Here is a tiny trained network, its code and every weight. The questions are about switching its units off for an input and a class, where a switched-off unit gives its printed mean instead of its output.

import numpy as np


def w(rows, s, z=0):
    codes = np.array(rows[::2]) - 128.0
    scale = np.full(codes.shape[1], s)
    scale[-1] = z or s
    return codes * scale


def f(y):
    return np.maximum(y, 0)


def log_softmax(a):
    a = a - a.max(-1, keepdims=True)
    return a - np.log(np.exp(a).sum(-1, keepdims=True))


def net(x, mask):
    res = np.array(x, float).reshape(1, 4) / 4 @ E
    y = f(res @ A[0][:, :-1].T + A[0][:, -1])
    res = res + np.where(mask, y, B[0][:, -1]) @ B[0][:, :-1]
    return log_softmax(res[-1] @ U[:, :-1].T + U[:, -1])


A, B = {}, {}
E = w([
[57,224,141,150,216,10,101,69,255],'x0',
[242,62,145,198,226,80,23,26,146],'x1',
[128,36,83,17,87,119,164,219,206],'x2',
[186,106,243,189,108,190,121,153,215],'x3',
],0.0058)
A[0] = w([
[84,204,192,200,111,182,148,124,119,118],'neuron 0',
[100,182,117,157,170,101,97,63,62,199],'neuron 1',
[197,32,115,79,121,146,111,169,105,252],'neuron 2',
[81,182,176,157,72,205,185,151,87,195],'neuron 3',
[244,88,148,141,144,137,77,132,110,187],'neuron 4',
[97,84,65,39,37,160,224,221,102,182],'neuron 5',
[78,133,147,76,117,93,151,178,218,176],'neuron 6',
[220,64,145,136,104,152,114,141,99,165],'neuron 7',
[96,167,102,146,227,1,84,52,123,193],'neuron 8',
[205,164,222,203,163,132,81,73,145,132],'neuron 9',
[67,185,39,127,146,103,119,74,49,140],'neuron 10',
[235,60,147,154,139,150,113,103,121,157],'neuron 11',
],0.0068,0.0035)
B[0] = w([
[189,176,216,136,94,177,146,138,120,178],'neuron 0',
[122,193,100,77,150,102,149,169,156,192],'neuron 1',
[200,91,141,138,102,213,141,115,128,225],'neuron 2',
[128,138,172,115,76,210,161,142,87,204],'neuron 3',
[179,87,116,169,183,137,56,75,134,208],'neuron 4',
[103,150,255,135,20,197,190,144,95,254],'neuron 5',
[91,154,95,76,176,104,166,131,182,192],'neuron 6',
[180,80,98,141,139,193,99,93,103,200],'neuron 7',
[131,207,119,116,239,33,120,146,193,219],'neuron 8',
[176,152,252,199,133,155,106,101,112,217],'neuron 9',
[80,120,74,50,141,93,151,147,148,183],'neuron 10',
[188,75,107,195,186,154,44,91,82,205],'neuron 11',
],0.0082,0.0093)
U = w([
[116,163,250,119,31,196,211,189,98,199],'0',
[73,147,25,47,194,19,139,149,253,253],'1',
[79,98,112,194,68,81,100,124,121,19],'2',
[155,68,5,108,146,148,71,119,22,49],'3',
[179,25,169,210,117,203,59,60,81,133],'4',
[158,166,178,198,189,44,52,91,163,95],'5',
[28,143,88,77,72,39,150,162,74,14],'6',
],0.0059,0.0029)

Each question gives the input, the list of numbers given to net, and the class t.
The units are the neurons (one row each of A and B). Each row of codes is followed by its name. A weight is (code - 128) times the scale printed after its matrix; where a second scale follows, it is the last column's (A, B and U).
mask holds one flag per neuron, in row order. A switched-off neuron (its flag False) gives its mean, the last column of its row in B, instead of its output. The means were averaged over made-up inputs and are rounded, as every weight is.
A unit's drop is (log p(t) with every unit on - log p(t) with that unit switched off) / (log p(t) with every unit on - log p(t) with every unit switched off).
The circuit of an input: a set's keep is (log p(t) with only the set's units on - log p(t) with every unit switched off) / (log p(t) with every unit on - log p(t) with every unit switched off). Starting from all 12 units, units are removed one at a time, each time the one whose removal leaves the highest keep (on an exact tie, the one counted first), for as long as the keep stays at least 0.8.
circuit, biggest first: the units of the circuit, biggest drop first
top k neurons: the k neurons with the biggest drops, biggest first
drop of u: that unit's drop, to one decimal
input [6,-5,4,-3], class 1: circuit, biggest first	neuron 6
input [7,7,4,-1], class 1: circuit, biggest first	neuron 8; neuron 5
input [2,0,6,-7], class 1: circuit, biggest first	neuron 9; neuron 6
input [4,-1,6,1], class 1: circuit, biggest first	neuron 6; neuron 9
input [4,-5,4,-5], class 6: top 3 neurons	neuron 5; neuron 9; neuron 2
input [-3,5,-6,-1], class 5: top 3 neurons	neuron 8; neuron 1; neuron 5
input [-8,-2,3,7], class 4: top 2 neurons	neuron 7; neuron 11
input [-4,6,-7,-2], class 5: top 4 neurons	neuron 8; neuron 1; neuron 5; neuron 3
input [1,-4,-4,-3], class 6: drop of neuron 5	0.2
input [-4,3,-2,-7], class 3: drop of neuron 3	-0.1
input [8,4,-5,-3], class 1: drop of neuron 10	0.2
input [5,6,6,-4], class 1: drop of neuron 7	0.0
